Here is a tiny trained network, its code and every weight. The questions are about switching its units off for an input and a class, where a switched-off unit gives its printed mean instead of its output.

import numpy as np


def w(rows, s, z=0):
    codes = np.array(rows[::2]) - 128.0
    scale = np.full(codes.shape[1], s)
    scale[-1] = z or s
    return codes * scale


def norm(h):
    return h / np.sqrt((h * h).mean(-1, keepdims=True) + 1e-5)


def f(y):
    return np.maximum(y, 0)


def log_softmax(a):
    a = a - a.max(-1, keepdims=True)
    return a - np.log(np.exp(a).sum(-1, keepdims=True))


def net(x, mask):
    res = np.array(x, float).reshape(1, 3) / 4 @ E
    u = 0
    for l in range(4):
        y = f(norm(res) @ A[l][:, :-1].T + A[l][:, -1])
        res = res + np.where(mask[u : u + 4], y, B[l][:, -1]) @ B[l][:, :-1]
        u += 4
    return log_softmax(norm(res)[-1] @ U[:, :-1].T + U[:, -1])


A, B = {}, {}
E = w([
[253,110,19],'x0',
[185,100,207],'x1',
[207,238,137],'x2',
],0.0061)
A[0] = w([
[168,232,150,2],'L0N1',
[197,96,99,93],'L0N2',
[170,250,160,16],'L0N3',
[92,169,68,145],'L0N4',
],0.016,0.0076)
B[0] = w([
[174,80,5,213],'L0N1',
[74,162,132,252],'L0N2',
[184,101,14,249],'L0N3',
[185,108,187,244],'L0N4',
],0.013,0.0044)
A[1] = w([
[65,151,141,253],'L1N1',
[163,147,1,152],'L1N2',
[166,191,59,73],'L1N3',
[138,120,73,90],'L1N4',
],0.0083,0.0029)
B[1] = w([
[247,155,166,179],'L1N1',
[94,253,252,254],'L1N2',
[48,73,66,190],'L1N3',
[18,165,206,170],'L1N4',
],0.005,0.0067)
A[2] = w([
[90,175,60,10],'L2N1',
[155,95,26,245],'L2N2',
[114,253,63,122],'L2N3',
[167,93,34,169],'L2N4',
],0.006,0.0013)
B[2] = w([
[89,159,165,170],'L2N1',
[35,197,217,219],'L2N2',
[197,123,229,254],'L2N3',
[121,2,247,207],'L2N4',
],0.0061,0.0035)
A[3] = w([
[71,115,136,166],'L3N1',
[177,6,109,251],'L3N2',
[55,51,157,187],'L3N3',
[255,67,224,2],'L3N4',
],0.0094,0.0036)
B[3] = w([
[177,160,120,186],'L3N1',
[115,119,23,252],'L3N2',
[195,157,115,250],'L3N3',
[4,190,93,254],'L3N4',
],0.013,0.0046)
U = w([
[183,229,250,201],'0',
[243,70,54,200],'1',
[75,203,101,180],'2',
[60,127,98,3],'3',
],0.012,0.0046)

Each question gives the input, the list of numbers given to net, and the class t.
The units are the neurons (one row each of A and B). Each row of codes is followed by its name. A weight is (code - 128) times the scale printed after its matrix; where a second scale follows, it is the last column's (A, B and U).
mask holds one flag per neuron, layer by layer. A switched-off neuron (its flag False) gives its mean, the last column of its row in B, instead of its output. The means were averaged over made-up inputs and are rounded, as every weight is.
A unit's drop is (log p(t) with every unit on - log p(t) with that unit switched off) / (log p(t) with every unit on - log p(t) with every unit switched off).
The circuit of an input: a set's keep is (log p(t) with only the set's units on - log p(t) with every unit switched off) / (log p(t) with every unit on - log p(t) with every unit switched off). Starting from the 12 units with the biggest drops (on a tie, the unit counted first), units are removed one at a time, each time the one whose removal leaves the highest keep (on an exact tie, the one counted first), for as long as the keep stays at least 0.8.
units of the circuit, in order: the units of the circuit, biggest drop first
most important unit: the unit with the biggest drop
top k neurons: the k neurons with the biggest drops, biggest first
top k neurons in layer l: the k neurons of layer l with the biggest drops, biggest first
drop of u: that unit's drop, to one decimal
input [-7,4,-6], class 0: units of the circuit, in order	[L3N3 L3N4]
input [-5,-4,2], class 0: units of the circuit, in order	[L3N2]
input [4,2,3], class 0: units of the circuit, in order	[L3N2 L1N2]
input [6,7,5], class 2: top 2 neurons	[L2N3 L2N4]
input [3,7,-1], class 2: top 2 neurons	[L0N1 L0N3]
input [5,-3,-2], class 0: top 3 neurons	[L0N2 L3N4 L3N2]
input [0,6,-4], class 2: top 2 neurons	[L3N4 L0N1]
input [-4,-4,-8], class 1: units of the circuit, in order	[L3N4 L3N3]
input [2,5,-4], class 2: top 2 neurons	[L0N3 L0N1]
input [-6,-3,8], class 1: top 2 neurons	[L0N3 L0N1]
input [-5,8,-8], class 1: top 2 neurons in layer 2	[L2N3 L2N2]
input [-3,6,-1], class 2: top 3 neurons	[L1N2 L3N4 L0N2]
input [-8,-2,-7], class 0: top 2 neurons	[L0N3 L0N1]
input [-6,1,-2], class 0: most important unit	L0N3
input [-8,-6,5], class 0: units of the circuit, in order	[L3N2 L3N4]
input [1,8,6], class 2: top 3 neurons	[L2N4 L1N2 L2N2]
input [-2,2,-7], class 1: top 2 neurons	[L1N2 L0N4]
input [-2,6,6], class 1: top 2 neurons in layer 0	[L0N3 L0N1]
input [-5,6,7], class 1: top 3 neurons	[L0N3 L0N1 L0N2]
input [5,8,-1], class 2: top neuron in layer 1	[L1N2]
input [4,7,0], class 2: top 4 neurons	[L0N3 L0N1 L1N2 L3N4]
input [-2,7,4], class 2: top 2 neurons	[L3N4 L1N2]
input [-5,-5,8], class 1: top 3 neurons	[L0N3 L0N1 L3N4]
input [1,-5,-8], class 1: top 2 neurons in layer 3	[L3N4 L3N3]
input [-1,-3,8], class 1: drop of L1N2	0.0
input [-8,3,-8], class 0: drop of L3N1	0.1
input [5,-4,-4], class 0: most important unit	L0N2
input [-7,3,-4], class 0: drop of L0N3	1.8
input [-5,-7,8], class 1: drop of L0N3	1.3
